Each row of numbers belongs to one of the nodes below and depends on some of the facts about them. Some rows are named. Which node is each other row?

Facts:
δ: points at; β: refers to; Σ: uses
sezitan {δ=dugrifor}
kludrobram {Σ=kebre, lagrelor}
gramim {β=fivoflol}
gaplil {β=zirak, lebrur}
flifa {β=laskes, zopok, stelu, gramim, Σ=kledra, redrom}
greder {δ=klagrik, plustik, stelu, β=klafle, pama}
fivoflol {δ=tastis, beskek, β=mago, Σ=vuvuko}
monaflon {δ=kegrok, lebar, tibo, plustik, mumir, β=fosu, sogre, Σ=fegra}
geklones {δ=nibrul, tiflar, stikle}
pleperak {δ=beskek, retil, β=pliklirik}
kekun {Σ=fekluflo}
vugruza {δ=klagrik, kliflas, nibrul, drifas, β=fivoflol, gramim, Σ=greflok, greder}
mumir {β=keba, Σ=triba}
grogru {β=tapu}
ziste {δ=rubrasti, laskes, lebar, dugro, trepor, retil}
zeflon {β=greflok, redrom, Σ=fegra}
vidrim {δ=duvon, peklam, retil, Σ=tudren, zegre, zutom}
labek {β=pluflus, Σ=trata}
tafel {β=truzi}
galetrer {β=pabru, Σ=peguk, raplen}
brenik {β=mariver, groklas, nama}
groklas {β=dugro}
vuvuko {β=suzel, Σ=tafel}
stelu {β=greflok, dimos}
stanil {Σ=rubrasti, groklas, bopos}
libri {Σ=grufi, gatos}
fosu {Σ=drifas}
gimivem {β=lagrelor}
keba {β=pabru, Σ=stanil}
zopok {δ=vobo, β=leril}
vobo {Σ=fege, flidrok}
grolan {β=gufu, nibrul, mitrak}
grepur {δ=galetrer, drifas, sogre, rega, β=fimu, nama, Σ=libri, dimukek}
veskal {δ=tribrin, β=fafar, Σ=truzi, klevim}
truzi {β=libri, Σ=sogre, kupi}
pastem {δ=zadil, brobe, tafel, triba, β=leril}
logik {β=tastis, pesti}
lezes {β=fosu, Σ=peguk, leril}
duvon {β=leguluk, fogul, legredi}
drasti {β=trata, Σ=klevim}
trotus {β=zadil, flidrok}
rubrasti {β=stuflem, bopos, Σ=tupok}
laskes {β=tapu}
sefluklu {β=fline, Σ=zitol}
fimu {β=gazikin, Σ=duvon}
veskapom {β=galetrer, Σ=tristebrin}
dugro {β=tribrin}
gari {β=fosu, lebrur}
droror {β=mago, lezes, dupul}
kozin {δ=fimu, fosu, bufo, β=tapu}
leril {δ=laskes, flifa, gridres, flemos, β=tapu, redrom, Σ=truzi}
klevim {Σ=kledra}
klafada {δ=peklam, veskapom, β=zopok, puvu, nama, zudrek, skazan, Σ=dugrifor}
vulus {β=lebar, suzel, madro, bruplal, Σ=droror, nama}
zutom {Σ=flifa, tafel, drifas}
trafes {δ=flemos, β=flidrok}
foza {β=tibo, dupul, Σ=pliklirik}
klimo {Σ=peklam}
sugi {δ=klagrik, kledra, pusku, β=zopok, leguluk}
fline {δ=rubrasti, zudrek, Σ=klukes}
trepor {β=febifles, veskapom, tribrin}
kledra {β=stuflem, Σ=tupok}
pabru {Σ=gridres, lezes, dimukek, tretrim}
trata {β=leril, redrom, dugro}
gadrik {β=pliklirik}
nama {δ=pabru, β=tapu, bopos, lebrur}
bruplal {β=puvu, Σ=klimo}
grifis {Σ=tudren, tafel, dugrifor, zitol, triba}
dimos {β=laskes}
govu {δ=stepletal, brifes, Σ=kupi}
mago {β=tribrin}
nagrun {δ=susus}
zudrek {β=mefo}
tapu {β=fosu}
stekun {β=gazikin, Σ=febifles, stanil, refan}
kebre {β=vuvuko, tibo, stanil, Σ=kegrok, vidrim, dugrifor, raplen}
sifigak {δ=kupok, stepletal, Σ=bopos}
pluflus {β=keba, puvu, Σ=suzel, zutom, drifas}
fogul {δ=losam, drasti, β=sezitan, gatos, Σ=trasapin, zudrek}
skazan {β=bopos, lebrur, Σ=puvu, gridres, stubre, legredi}
stubre {β=fosu}
suko {β=nibrul}
gufu {β=tribrin, Σ=tafel}
greflok {β=trasapin}
zitol {β=lebar, grogru, bopos, Σ=flifa}
tudren {β=stuflem, fline}
febifles {δ=kledra, suko, veskapom}
kigrudel {β=pama, Σ=dimukek, retil}
zegre {β=fafar, fimu}
pesti {δ=foza, vobo, tribrin}
tibo {Σ=peguk, mumir}
madro {δ=zeflon, peguk, flemos, β=sogre, fegra}
tefu {δ=laskes, lebar, dimukek, Σ=gufu, grufi, bopos, pliklirik}
gazikin {β=redrom, nagrul}
mepuros {β=gazikin, sezitan, tagi, Σ=puvu}
kliflas {β=zeflon, Σ=plemebik}
tristebrin {β=gimivem, Σ=drasti}
suzel {β=fimu}
beskek {Σ=rubrasti, lezes}
fegra {δ=foza, trata, skazan, β=pesti}
rega {β=mago, puvu, kludrobram}
stuflem {δ=groklas, trasapin, susus, zudrek, gaplil, β=tapu, redrom, fosu, tribrin, Σ=fegra}
bregaplok {β=leguluk}
tretrim {δ=gimivem, bruplal, β=klafada, nama}
gatos {δ=gaplil, β=dupul, Σ=fegra, fekluflo}
roval {β=fivoflol, logik}
pliklirik {δ=rubrasti, brobe, dimos, stubre, nive, β=keba}
tiflar {Σ=leril}
fekluflo {β=redrom, nagrul, Σ=dupul}
flidrok {Σ=retil, pluflus}
klagrik {β=tristebrin, Σ=pluflus}
dimukek {β=fafar, fimu}
kleta {δ=rubrasti, tiflar, β=mape}
zadil {β=tastis, sogre, dupul, Σ=leril, tagi}
flitur {β=mago, dimos, Σ=lezes, grufi}
legredi {δ=duvon, roval, tagi, β=nagrul}
plemebik {β=nagrun, skazan, Σ=galetrer}
godom {β=pastem, klimo, Σ=flagomal, kozin}
brobe {Σ=skazan}
puvu {β=lebrur, Σ=flagomal}
sogre {Σ=pluflus}
baza {δ=gimivem, stubre, bufo, bopos, β=gramim}
flemos {β=foza, Σ=keba, nagrun}
peklam {β=leril, fosu, stepletal, Σ=flegi, stuflem}
fibruto {δ=laskes, mago, kliflas, zutom, tribrin, lebrur, β=gimivem, stelu}
stikle {Σ=redrom}
tastis {β=zopok, leril, mefo, fosu}
gredrotran {Σ=grago}
redrom {δ=galetrer, flifa, kledra, lezes, β=tapu, Σ=tafel, klevim}
losam {β=flegi, peklam, Σ=greder}
pama {Σ=fosu, drifas, flidrok, pluflus}
flagomal {δ=dugro, foza, Σ=grifis}
tagi {β=laskes, zopok, nama, Σ=raplen}
skofo {Σ=klafada, klukes}
mape {β=brobe}
retil {β=plustik, skazan, Σ=gufu}
kupi {β=vuvuko, gatos, Σ=tudren}
zirak {β=nibrul, skazan, fekluflo, Σ=flidrok, lebrur}
trasapin {β=pabru, pusku, Σ=stubre, kupi, pliklirik}
dribral {δ=gari, stekun, tupok, grago, β=tafel}
lebrur {β=tapu, Σ=tretrim}
tupok {Σ=brifes}
klukes {β=skazan, Σ=fege, sogre, fegra}
lebar {β=fege, Σ=sogre, fekluflo}
dupul {β=tribrin, fekluflo, Σ=peguk, zirak}
grufi {β=beskek, Σ=kupok}
lagrelor {β=redrom, pabru, Σ=losam, fimu, tristebrin, mepuros}
sipor {δ=gazikin, kekun, foza, β=pleperak}
mefo {δ=tristebrin, rega, β=dugro, Σ=drasti}
gridres {β=sefluklu, tribrin, plemebik, Σ=gufu}
flegi {β=libri}
drokes {β=puvu, stubre, droror}
fege {β=flitur, tastis, Σ=kupok}
kupok {β=leguluk, grogru, bopos}
kegrok {β=kupok, vidrim, Σ=flegi}
brifes {β=fafar}
refan {β=zadil, Σ=nagrun, legredi}
nagrul {β=dugro, Σ=flagomal}
drifas {β=trasapin, bufo, bopos}
dugrifor {Σ=tupok}
raplen {δ=flemos, β=nibrul, Σ=pama}
susus {β=plustik, Σ=klafle}

Known rows:
redrom: [-12 -14   4  11  -8 -10  -6   5 -13  23   5  12 -14 -17  -2  -1  12  -9
   9  11  19 -15   4  18 -20  -6 -24 -14 -26   6]
lezes: [ -8 -13   4 -16  -4  -7 -10  14 -15   6  -2  13  -1 -16   0   8  19  17
   6  17  14 -15  -3   9  -6  -3  -4 -13 -23   7]
droror: [  0 -29  17  -1  -7  -4 -16   8  -1   8  -9   5 -10  -9  -1   1  36  18
 -48  24  29 -16 -32   4   2  -6  -9 -19 -16   8]
beskek: [-13  -9   1 -26  -2   2  -1   4 -13  14   8   9  -4 -20 -11  20  13   9
  38  24  16 -11 -14   2   7  -5   1 -16 -22  -9]
stuflem: [ -8 -17  -1  -4   4 -10   5  14   3  13  -3   6  -7 -15  -1  -3   0  15
   6  25  22 -10  -5  18  -2 -16  34 -21 -23  -3]
grufi: [ -4  -2  -4 -27   1  -4 -11  16  -2  -2   3  11   3  -9  -4   6  30  19
  11  17  19 -16  -6   6  -1   1  12 -19  -8   1]
peguk: [-10   9  -5 -30  -4  -9 -14  15  -6 -10   5   8   0  -1  -5   0  32  18
 -18  12  17 -17 -16   7  -6 -17  -8 -14  -9  13]
libri: [-14  -9  -3 -43   7  -3  -9  13  -5   9   6  12   2 -11  -7  13  14  20
  20  22  17 -12 -17   2  15  -9  13 -21 -19 -12]
kebre: [ -5   5   8  -2 -15   4   2   3 -12  11   6  15  -3 -29  -6  13  23  10
  45  21  19  -9  -9   9  -4   6   4 -11 -22  -1]
nama: [ -7 -44   9  15   4  -9 -11  10   6  15  -6   6 -18  -4   3  -5  19   4
 -45  22  29 -15 -16   8   2  -8   8 -21 -16   5]
flagomal: [-17 -41  -2  22  -8  -4  -7  -2  -1   9  10  18 -14  -2 -13  -1  28   1
 -11  16  19 -10  21  17   1 -10 -20 -10 -11  30]
kupi: [ -4  -4   3  -1 -17  -5 -14   5 -14   0   0  12  -3 -15  -5   8  32  12
   0  16  17 -17  -4  13 -13 -10 -20  -3 -17  18]
kliflas: [ -9 -26   9  -9  -1   2  -6   9  -7  12  -3  14  -1 -23  -5  19  16   7
   5  23  17  -9 -19  10  -2   4 -13 -10 -22  -7]
mitrak: [ -2 -36  16 -15  -3  -2 -16   4  -4  14  -1   6  -9 -11  -8  10  28  11
 -17  24  25 -14 -29   1   6  -2 -10 -16 -17  -2]
trepor: [  3 -17  15   5  -7   4  -3   6   0   9  -5   8  -7 -19  -8   3  26  12
 -25  27  29 -13 -30   9   1   5  11 -18 -12   0]
mepuros: [ -9   3  13  13 -21   4   2  -3 -13   8   0  12 -12 -23  -7   9  30   3
   3  20  21 -11 -17   5  -9  -9 -34 -15 -24  14]
keba: [ -6 -31   8  -8  -7   1  -9   3  -8   9  -2   9  -5 -14 -13  16  20   2
 -21  17  22 -15 -25   7  -7   2 -43 -12 -15   3]
pesti: [-16 -86  12   6  10  -4 -15   4  11  24   3  23 -12  -3 -10 -12  22  10
 -31  22  27  -5   3  14  19  -3   6 -20 -15  19]

Rows to name:
No name comes twice in this set of rows, the named rows included.
[ -6 -22   3  22 -12 -12  -9   5   0  11   4   4 -16  -5  -3  -9  25   1
 -24  15  24 -18   5  18 -15 -13  -3  -8 -16  19]  legredi
[-14 -68   8  18   6   1  -8   7  16  15  -1  16  -9 -12 -12  -4  19  -2
 -34  25  26  -6 -11  17   7  -2   8 -13  -9  10]  sipor
[-12 -29  -5 -16   8 -13  -9  18  13   3   1  13  -1   4  -5 -24  22  21
 -30  14  22 -11  11  18   4 -23  32 -19 -10  22]  fegra
[ -5   1   2   3 -18  -8 -13   8 -17  -5  -1  10  -6  -7  -2   3  36  12
 -16  12  18 -18   3  10 -17 -10 -36  -7 -17  26]  tudren
[ -8 -22  -6   9   1 -13  -7  16   2   2  -2  10  -5  -6   5  -4  15   8
 -12  16  16 -15   7  20  -9 -10  16 -12 -16  12]  tretrim
[ -8 -30  15  -5  -4   5  -5   3  -7  16   3  23  -1 -24 -12   0  29  19
  10  20  24  -5  -4  14  14   7  -2 -18 -16  15]  foza
[ -9 -16  -8 -11   5 -10  11  10  -4  16   3   0  -6  -7 -13   9 -11  18
  14  27  21  -9  -2  12  11 -12  51 -16 -26  -8]  fline
[ -8 -21  -1 -19  -1   1  -6   6 -10   8   4  12  -2 -12  -9  25  15  16
  31  25  15 -13  -6   5   7   3   8 -10 -22  -3]  tiflar
[-16 -44   3  16  -1  -1  -3   0  -2  20   7  26  -6 -21 -12   5  13  -1
  38  22  13  -4  13  23   7   3  15  -2 -23  11]  veskal
[ -6 -53  20 -19  -1  -1 -20   2  -2  22   0  14  -8 -10 -15  -1  29  19
 -42  20  30 -10 -22   7  14  -1 -16 -21 -18   7]  tribrin
[ -5  -8   3 -22  -1   2   0   9  -9  12  -1  11   2 -23  -8  10  11   5
  14  18  21 -11 -19  14 -10  10  -3 -20 -14  -9]  galetrer

Now the same nodes, written a new way:
Named rows:
sezitan: [-16   4  22 -21   8  -9  13  11  32  -2  24 -20  -4 -10 -16 -15  15  19
   6 -18  -9  -7   6 -11  -8  -8  16  11 -23  38  15 -26 -26   2   8   1
  -6  10   7]
fegra: [ 16  51 -19  28 -23 -34 -15  13 -26 -10  19  12  13 -21  -3  20  11  19
 -44  33 -67  38  29 -14 -25  -4  26  -2 -26  79  59 -20 -25  34  -3  -8
   2  39   9]
gatos: [ 26  68   3  51 -51   3   8 -35 -38   8   3  -2  14 -44  34  28 -28   2
 -22  44 -21  58  40 -26  18 -11  32  13 -57  49  27 -59  19  50 -12   0
   0 -12  -2]
fekluflo: [ 27  26 -10  18  -2  -6  -5  -3 -17  -3  -5  -4 -11 -14  14  26 -12  -3
   7  19   8  19  13 -12   6  14   9  -2  -8 -16   3 -10  30  13 -19   1
 -11 -36  -6]
lebar: [ 21  31 -12  16 -14  -7 -24 -38 -31  17   0  -8 -15   3   6  23  -6   5
   2  12   8  22  24 -29  11   6  10  14  11 -10 -11 -18   3   7  -6 -14
 -22 -28   4]
zopok: [-11  -1   3 -17  16 -29  -3  34  18 -10  22 -14   9   5 -19   6  26  13
   1  -6 -44   1   7   4 -30  -9  18 -11 -21  40  13 -27 -38   0   7   2
 -16  21  23]
fibruto: [-36 -25   1   4 -10  -8   0  17  19  -7  20  14 -13  22 -12 -16  26  -5
 -16  11 -41  -8  -2 -16 -20  -7   4 -22  -1  36  16  -2 -24  18  21 -13
 -19  32   7]
peklam: [ 19   8  -7   9   9  -2 -13 -33 -42  14   2 -12   4  16   3  17 -21  -4
   2  15  -8  34  -6 -16  -1 -19  -5  11  17  -8   3  12  28  18   8   5
 -19 -12 -22]
gadrik: [-16 -10 -16 -16 -24   1  15  -4   7 -15   8  19 -18   2 -13 -20  15  -4
 -22 -10   3 -17 -18  -7   0   7  -5 -16  18   7  21  26 -13   7 -11 -18
   8  22  -3]
kigrudel: [  9   3 -10  29 -16  29 -14 -17  -6   9 -14  23   5   0   9  -5 -22   0
  -6   9  12  -9   1  29   7   2 -11   3   5 -27 -23  17 -11  -4 -15   6
   5  12 -13]
gredrotran: [ 14   1  -5  18 -12   6  -8 -16 -10  -2  -1  14   7   0   8   2 -20   6
  -4   0  18  -3   6  16  10   0  -6  -2   3 -21 -24  10  -4  -5 -12   5
  13  -1 -11]
stekun: [ 10  -7  19  21   2  -4  -9  -3   3  -3  -7   1  -7 -14  10   4 -12 -11
   3   3  20   3  10 -23   7  24   4  -6   3 -22 -21   3  16   9   4   6
  -4 -23  -5]
kludrobram: [ 13  -2  -4  -2  11 -12  -5 -12 -20  -1   2   0   4   5   9  16  -6  -6
  10   3  10   7   1  11   1   2   5  -7  -2 -26 -25  -3  -2  -9  -9   6
  -5 -24   3]
lagrelor: [ -2 -20   6   7 -11  -9  -3 -18 -13  -5   3   6 -11   7  10  11 -10 -24
   4  16  10   1  -4 -12   7  14   9 -23   1 -31 -29   9  10  20  -1  -2
 -13 -20  -2]
brobe: [ 12   9 -11  18 -23   7  -5 -18 -11   7   2  17   7   0  16  -4 -17   5
  -1 -13  29   2   5  26  23 -10  -1  -1  -7 -24 -31  -3 -31 -16 -17   4
  21  -2  -5]
pusku: [-10  -5  -7 -39 -17  -6  25   0  -2 -22  23  -7 -10  -8 -21  -8  12   1
  -3  -9   4 -24 -21 -10   4   4   9 -14   2  12  19  18 -14  10 -23 -11
   0  14  -1]
zegre: [ -3   6  14  -2   1   8  -2  15  31  -4   3   5 -23 -26 -21 -21  12   9
 -16 -21  18 -11   0 -23  -5  24  -6   5  21  18  32  16   1  11   9  -4
   9   8  -7]
zadil: [ 18 -10   9   9  14  -2 -23  -9  -5   9 -15 -10   7  -8   7  13  -8 -13
   3   7   7  24  -3   7  -8  10   0  -8  13 -20 -14  -7   6 -11  -2  23
   3 -34  -4]

Name these rows:
No name comes twice in this set of rows, the named rows included.
[ 20   3   2   6  -2   1 -20 -26 -21   5 -11  -3  -4  -9   6  19  -3 -15
   1  16  -4  23   7  -7  -1  10   8  -7  11 -12  -6  -1  14   8  -5   7
  -2 -25  -4]  fege
[  8 -10  17  18   2   4 -16  -3   3   7 -13  10   1 -18   6   7  -7 -23
  -3  12   6  11   1 -15  -2  19  -5  -3  22 -11  -5  12  22  12  16   8
   2 -14 -12]  vulus
[-15   6 -22  -9 -19  66 -45 -27  -4  41 -48 -16 -20  -4  -5  34   5 -41
  30  30  -5 -71  19   4 -10  21   5  39  14 -47 -52  14   7   5 -40 -20
 -43  33  34]  pluflus
[ 19  17 -22  39  -3   7 -33  15  -4  -2 -11  17   3  -3   8  17  -7  -1
  -5  13  -4 -14  24  23 -14  19   6  -3  -7 -23 -42  12 -26  -4 -33   3
  -5  24   6]  vobo
[ 13   1   0  22   0  -5 -14 -28 -18   4  25   1  -1  36   9 -15 -30  21
   8 -16  31  11  -1   1   7 -28  -3   9   8 -31 -39   9 -24  -2  -5   2
 -20 -12 -29]  beskek
[ 15 -17   1   5  23   8 -17 -13   1  -1  -4 -20  -3   1  10  15 -12 -12
   5   8   6  28 -25  11 -18   5   7 -22  12 -33 -23  -7 -12 -13 -17  34
 -16 -54 -13]  lezes
[ 13   4 -13  19  18  13   3  10   5  -4 -10  -2  -7   9  19  16 -14  -7
  15   4   5  10  -2   1   5  14  -8  -8   0 -33 -15  -1  22  -7 -10   7
 -17 -33  -9]  plemebik
[  0  13 -13  21  24   4 -11  -9 -28  24 -14   2   9  42  14   4 -22  -3
  32   1  14 -11  24 -36  29 -10 -33  50  22 -26 -20  23  62  14  38 -23
 -42  10  -8]  retil
[  7  17 -15  15  21  31 -11  12  13   3 -28 -12 -19   0  13  23 -12 -13
  26  16   1  -7   1  -1  -2  20 -11  12   3 -33 -13  -2  22  -7 -18   3
 -26 -20   5]  zirak
[  0 -13  -2  64   4 -28 -25  30   0  -1  11  32  26  25  23   6 -12   4
  -4   5 -18   2  31  17 -12 -17  12 -13 -35  -3 -58 -11 -33  -1  27   8
  -2  27   1]  flagomal
[-21   7 -10 -14  11  14  35  26  35  -8   4 -11   7   4  -2  -6  16  11
  10 -19 -23  -4  -8  14   1 -23   1   4 -37  31  26 -37 -15 -12   2   0
  -5  10  12]  nagrun
[-16 -42   5  40   0 -14  15  -5  34  -1 -19  28 -16  18  42  -4   7 -24
  -1 -35  38  53 -20 -10  48 -10 -17 -44  13 -48 -19 -38  -9 -33  53   4
  12 -79   3]  rubrasti
[-35   0 -14  25 -40  29  17  -6  47  20  -6  34  -4   3   5 -36  19   3
 -25 -28  -8   9  -5  17  23 -40  -8   6  -8  29  29 -38 -61 -21  28 -22
  17  32  17]  kleta
[-10   2  -1 -33   3 -28  -3  -3  -6   3  15 -11 -25  23 -18 -11  27  24
  -6 -10   2  -1   2 -20  -9   4  -2   1  28  14  23  -7  -7 -10   5 -27
  -2  -6  15]  laskes

